Here is a tiny trained network, its code and every weight. The questions are about switching its units off for an input and a class, where a switched-off unit gives its printed mean instead of its output.

import numpy as np


def w(rows, s, z=0):
    codes = np.array(rows[::2]) - 128.0
    scale = np.full(codes.shape[1], s)
    scale[-1] = z or s
    return codes * scale


def norm(h):
    return h / np.sqrt((h * h).mean(-1, keepdims=True) + 1e-5)


def f(y):
    return np.maximum(y, 0)


def log_softmax(a):
    a = a - a.max(-1, keepdims=True)
    return a - np.log(np.exp(a).sum(-1, keepdims=True))


def net(x, mask):
    res = np.array(x, float).reshape(1, 4) / 4 @ E
    u = 0
    for l in range(4):
        y = f(norm(res) @ A[l][:, :-1].T + A[l][:, -1])
        res = res + np.where(mask[u : u + 14], y, B[l][:, -1]) @ B[l][:, :-1]
        u += 14
    return log_softmax(norm(res)[-1] @ U[:, :-1].T + U[:, -1])


A, B = {}, {}
E = w([
[60,96,114],'x0',
[135,132,108],'x1',
[128,129,129],'x2',
[102,252,137],'x3',
],0.0018)
A[0] = w([
[169,103,175,69],'L0N1',
[188,88,117,164],'L0N2',
[189,162,105,153],'L0N3',
[113,94,158,70],'L0N4',
[202,195,163,82],'L0N5',
[239,132,179,121],'L0N6',
[164,140,67,3],'L0N7',
[116,181,138,173],'L0N8',
[138,213,123,155],'L0N9',
[80,255,151,202],'L0N10',
[184,87,128,126],'L0N11',
[199,167,86,174],'L0N12',
[168,201,191,85],'L0N13',
[70,117,102,132],'L0N14',
],0.0058,0.003)
B[0] = w([
[143,248,28,145],'L0N1',
[102,206,140,192],'L0N2',
[192,76,117,175],'L0N3',
[136,66,198,138],'L0N4',
[187,2,154,178],'L0N5',
[128,196,227,193],'L0N6',
[160,210,138,129],'L0N7',
[87,100,90,184],'L0N8',
[130,36,159,200],'L0N9',
[12,9,127,254],'L0N10',
[149,237,179,177],'L0N11',
[196,145,131,187],'L0N12',
[165,31,100,178],'L0N13',
[14,110,140,166],'L0N14',
],0.0035,0.0045)
A[1] = w([
[154,48,140,182],'L1N1',
[204,150,128,162],'L1N2',
[69,149,139,101],'L1N3',
[235,191,211,132],'L1N4',
[132,78,51,89],'L1N5',
[82,146,43,116],'L1N6',
[162,81,254,27],'L1N7',
[74,146,208,74],'L1N8',
[166,65,119,151],'L1N9',
[21,30,40,173],'L1N10',
[96,129,170,5],'L1N11',
[86,158,123,45],'L1N12',
[105,172,75,54],'L1N13',
[98,195,137,136],'L1N14',
],0.0049,0.0025)
B[1] = w([
[104,200,217,193],'L1N1',
[193,154,237,157],'L1N2',
[141,127,238,146],'L1N3',
[216,186,143,191],'L1N4',
[113,237,103,144],'L1N5',
[96,158,254,141],'L1N6',
[55,128,212,159],'L1N7',
[111,61,169,148],'L1N8',
[109,192,191,164],'L1N9',
[185,207,145,254],'L1N10',
[135,224,171,129],'L1N11',
[149,226,128,129],'L1N12',
[21,109,223,128],'L1N13',
[128,182,132,143],'L1N14',
],0.0028,0.0058)
A[2] = w([
[127,36,186,55],'L2N1',
[135,125,218,162],'L2N2',
[208,159,2,152],'L2N3',
[31,48,21,226],'L2N4',
[22,152,54,88],'L2N5',
[196,182,60,30],'L2N6',
[208,154,18,3],'L2N7',
[80,177,151,18],'L2N8',
[141,205,159,132],'L2N9',
[137,155,211,156],'L2N10',
[55,120,139,106],'L2N11',
[75,198,158,106],'L2N12',
[70,135,84,101],'L2N13',
[92,14,84,138],'L2N14',
],0.0043,0.0029)
B[2] = w([
[111,146,75,169],'L2N1',
[91,125,80,254],'L2N2',
[219,87,217,134],'L2N3',
[182,150,226,183],'L2N4',
[127,108,248,144],'L2N5',
[191,124,190,130],'L2N6',
[212,221,253,128],'L2N7',
[205,225,175,134],'L2N8',
[129,177,76,191],'L2N9',
[90,122,105,244],'L2N10',
[173,120,147,169],'L2N11',
[144,90,121,176],'L2N12',
[83,99,217,136],'L2N13',
[173,184,147,171],'L2N14',
],0.0046,0.004)
A[3] = w([
[75,171,103,117],'L3N1',
[101,3,119,96],'L3N2',
[231,141,50,2],'L3N3',
[224,140,21,104],'L3N4',
[159,155,207,158],'L3N5',
[193,118,144,92],'L3N6',
[179,122,7,24],'L3N7',
[235,58,200,139],'L3N8',
[96,124,169,109],'L3N9',
[71,160,98,104],'L3N10',
[241,160,63,99],'L3N11',
[210,58,137,84],'L3N12',
[95,59,200,175],'L3N13',
[103,183,166,72],'L3N14',
],0.0047,0.0036)
B[3] = w([
[116,125,58,156],'L3N1',
[223,176,171,162],'L3N2',
[225,190,241,128],'L3N3',
[151,88,253,136],'L3N4',
[149,118,107,237],'L3N5',
[76,126,173,140],'L3N6',
[81,168,58,128],'L3N7',
[85,186,61,206],'L3N8',
[148,134,129,173],'L3N9',
[84,188,103,150],'L3N10',
[147,100,223,155],'L3N11',
[99,115,48,140],'L3N12',
[151,106,47,254],'L3N13',
[156,73,92,157],'L3N14',
],0.0046,0.004)
U = w([
[202,218,145,249],'0',
[229,213,200,36],'1',
[69,117,53,213],'2',
[80,184,59,194],'3',
[165,45,68,245],'4',
[187,60,1,13],'5',
[60,83,188,128],'6',
[70,60,193,31],'7',
],0.0077,0.0019)

Each question gives the input, the list of numbers given to net, and the class t.
The units are the neurons (one row each of A and B). Each row of codes is followed by its name. A weight is (code - 128) times the scale printed after its matrix; where a second scale follows, it is the last column's (A, B and U).
mask holds one flag per neuron, layer by layer. A switched-off neuron (its flag False) gives its mean, the last column of its row in B, instead of its output. The means were averaged over made-up inputs and are rounded, as every weight is.
A unit's drop is (log p(t) with every unit on - log p(t) with that unit switched off) / (log p(t) with every unit on - log p(t) with every unit switched off).
The circuit of an input: a set's keep is (log p(t) with only the set's units on - log p(t) with every unit switched off) / (log p(t) with every unit on - log p(t) with every unit switched off). Starting from the 12 units with the biggest drops (on a tie, the unit counted first), units are removed one at a time, each time the one whose removal leaves the highest keep (on an exact tie, the one counted first), for as long as the keep stays at least 0.8.
units of the circuit, in order: the units of the circuit, biggest drop first
k most important neurons: the k neurons with the biggest drops, biggest first
top k neurons in layer l: the k neurons of layer l with the biggest drops, biggest first
drop of u: that unit's drop, to one decimal
input [1,3,5,4], class 7: units of the circuit, in order : [L0N10]
input [5,-6,6,0], class 2: 2 most important neurons : [L0N10; L1N10]
input [0,6,2,-7], class 1: units of the circuit, in order : [L0N10; L0N11]
input [8,2,-1,-3], class 3: top 3 neurons in layer 0 : [L0N10; L0N6; L0N9]
input [0,-7,4,-5], class 0: top 2 neurons in layer 3 : [L3N13; L3N8]
input [-1,2,1,-8], class 1: 2 most important neurons : [L0N10; L1N4]
input [-1,1,-6,-8], class 1: 2 most important neurons : [L0N10; L1N4]
input [-2,1,-3,5], class 5: 2 most important neurons : [L3N13; L3N8]
input [5,1,7,-2], class 3: 2 most important neurons : [L0N10; L1N10]
input [1,6,-6,7], class 7: top 2 neurons in layer 1 : [L1N4; L1N2]
input [1,2,8,5], class 7: 2 most important neurons : [L0N10; L1N4]
input [-1,6,8,8], class 5: 2 most important neurons : [L3N13; L0N10]
input [1,-6,3,-3], class 2: top 2 neurons in layer 1 : [L1N10; L1N8]
input [0,2,-7,7], class 5: most important neuron : [L3N13]
input [-6,-7,0,8], class 4: 2 most important neurons : [L3N13; L0N13]
input [0,4,1,-7], class 1: top 4 neurons in layer 0 : [L0N10; L0N14; L0N11; L0N9]
input [-7,-5,5,8], class 4: top 2 neurons in layer 3 : [L3N13; L3N2]
input [-7,0,8,3], class 4: drop of L2N13 : 0.0
input [1,7,-4,-4], class 3: drop of L0N13 : 1.0
input [5,-7,3,-2], class 2: drop of L0N10 : 0.6
